Here is a tiny trained network, its code and every weight. The questions are about switching its units off for an input and a target symbol, where a switched-off unit gives its printed mean instead of its output.

import numpy as np


def w(rows, s, z=0):
    codes = np.array(rows[::2]) - 128.0
    scale = np.full(codes.shape[1], s)
    scale[-1] = z or s
    return codes * scale


def f(y):
    return y / 2 * (1 + np.tanh(0.7978845608 * (y + 0.044715 * y**3)))


def softmax(a):
    e = np.exp(a - a.max(-1, keepdims=True))
    return e / e.sum(-1, keepdims=True)


def log_softmax(a):
    a = a - a.max(-1, keepdims=True)
    return a - np.log(np.exp(a).sum(-1, keepdims=True))


def net(x, mask):
    ids = ['γδζθλμπστψω'.index(c) for c in x.split()]
    T = len(ids)
    res = E[ids] + P[:T]
    q, k, v = (res @ M[0].T for M in (Q, K, V))
    z = softmax(np.where(np.tri(T) > 0, q @ k.T / 3**0.5, -1e9)) @ v
    res = res + np.where(mask[0], z, O[0][:, -1]) @ O[0][:, :-1]
    y = f(res @ A[0][:, :-1].T + A[0][:, -1])
    res = res + np.where(mask[1:9], y, B[0][:, -1]) @ B[0][:, :-1]
    return log_softmax(res[-1] @ U[:, :-1].T + U[:, -1])


Q, K, V, O, A, B = {}, {}, {}, {}, {}, {}
E = w([
[141,154,249,63],'γ',
[83,62,167,105],'δ',
[170,142,115,97],'ζ',
[106,60,158,132],'θ',
[140,161,126,102],'λ',
[91,64,137,104],'μ',
[223,195,45,135],'π',
[79,80,87,136],'σ',
[169,131,107,84],'τ',
[107,189,122,105],'ψ',
[90,60,159,102],'ω',
],0.02)
P = w([
[201,91,236,255],'0',
[109,101,184,179],'1',
[110,123,146,190],'2',
[92,130,132,157],'3',
[94,136,117,156],'4',
[97,126,131,104],'5',
[73,144,120,130],'6',
[63,156,105,133],'7',
[72,157,99,120],'8',
[60,149,100,103],'9',
[50,168,88,126],'10',
[82,151,56,152],'11',
[93,142,63,134],'12',
],0.0099)
Q[0] = w([
[38,95,150,242],'head 0',
[177,104,108,121],'head 0',
[122,143,209,255],'head 0',
],0.0077)
K[0] = w([
[190,2,100,138],'head 0',
[84,152,160,155],'head 0',
[213,121,127,204],'head 0',
],0.0079)
V[0] = w([
[244,82,193,113],'head 0',
[145,254,105,166],'head 0',
[101,196,197,119],'head 0',
],0.0099)
O[0] = w([
[255,40,200,32,91],'head 0',
[208,155,115,250,2],'head 0',
[73,65,247,233,106],'head 0',
],0.0073,0.0049)
A[0] = w([
[117,109,100,103,94],'neuron 0',
[68,99,104,146,254],'neuron 1',
[134,130,214,113,209],'neuron 2',
[121,111,94,106,78],'neuron 3',
[106,3,132,166,220],'neuron 4',
[140,189,128,80,194],'neuron 5',
[101,190,160,143,135],'neuron 6',
[67,67,192,142,221],'neuron 7',
],0.013,0.0044)
B[0] = w([
[82,142,173,128,158],'neuron 0',
[137,100,212,74,245],'neuron 1',
[33,210,52,98,166],'neuron 2',
[76,130,174,98,150],'neuron 3',
[170,108,209,99,216],'neuron 4',
[162,56,2,115,158],'neuron 5',
[175,121,122,172,151],'neuron 6',
[210,67,97,212,224],'neuron 7',
],0.0087,0.013)
U = w([
[179,87,171,142,158],'γ',
[6,98,143,88,127],'δ',
[180,254,145,34,142],'ζ',
[132,196,120,57,2],'θ',
[141,204,152,108,56],'λ',
[103,128,50,93,52],'μ',
[211,169,86,111,84],'π',
[111,119,17,120,208],'σ',
[176,193,103,66,92],'τ',
[112,180,139,238,230],'ψ',
[127,121,47,112,65],'ω',
],0.0076,0.0046)

Each question gives the input, a string of symbols that net reads in full, and the target symbol t.
The units are the heads (3 rows each of Q, K, V and O) and the neurons (one row each of A and B). Each row of codes is followed by its name. A weight is (code - 128) times the scale printed after its matrix; where a second scale follows, it is the last column's (O, A, B and U).
mask holds one flag per unit, heads first, then neurons. A switched-off unit (its flag False) gives its mean, the last column of its rows in O or B, instead of its output. The means were averaged over made-up inputs and are rounded, as every weight is.
A unit's drop is (log p(t) with every unit on - log p(t) with that unit switched off) / (log p(t) with every unit on - log p(t) with every unit switched off).
The circuit of an input: a set's keep is (log p(t) with only the set's units on - log p(t) with every unit switched off) / (log p(t) with every unit on - log p(t) with every unit switched off). Starting from all 9 units, units are removed one at a time, each time the one whose removal leaves the highest keep (on an exact tie, the one counted first), for as long as the keep stays at least 0.8.
units of the circuit, in order: the units of the circuit, biggest drop first
k most important neurons: the k neurons with the biggest drops, biggest first
drop of u: that unit's drop, to one decimal
input λ δ λ δ σ σ σ σ ω ζ, target σ: units of the circuit, in order => (neuron 5; neuron 4)
input γ ψ γ π, target ψ: units of the circuit, in order => (head 0; neuron 1)
input ζ ψ μ ψ δ ψ σ, target γ: 2 most important neurons => (neuron 2; neuron 7)
input ω λ λ ψ π ψ ω ψ, target ψ: units of the circuit, in order => (head 0)
input ω σ σ τ ψ, target σ: units of the circuit, in order => (neuron 5; neuron 4)
input ψ σ δ λ ω ψ ψ σ σ σ θ σ σ, target δ: units of the circuit, in order => (head 0; neuron 1; neuron 7)
input ψ δ δ π μ, target γ: units of the circuit, in order => (neuron 7; neuron 4)
input δ ψ λ ψ, target ψ: units of the circuit, in order => (head 0; neuron 4)
input τ σ ζ σ π, target σ: 3 most important neurons => (neuron 5; neuron 1; neuron 4)
input σ γ ψ μ σ ψ δ, target γ: 3 most important neurons => (neuron 7; neuron 4; neuron 1)
input δ θ ζ μ σ σ ω ψ, target σ: 3 most important neurons => (neuron 5; neuron 4; neuron 6)
input ψ ζ π μ, target γ: drop of neuron 6 => 0.0
input ψ ω σ μ σ ζ μ σ μ τ, target σ: drop of neuron 4 => 0.4
input γ ψ ψ ψ λ, target ψ: drop of head 0 => 1.2
input τ ψ σ ψ ζ ζ ψ ω ζ θ, target γ: drop of neuron 7 => 0.4
input δ μ σ μ π ψ π ζ σ π, target σ: units of the circuit, in order => (neuron 5)
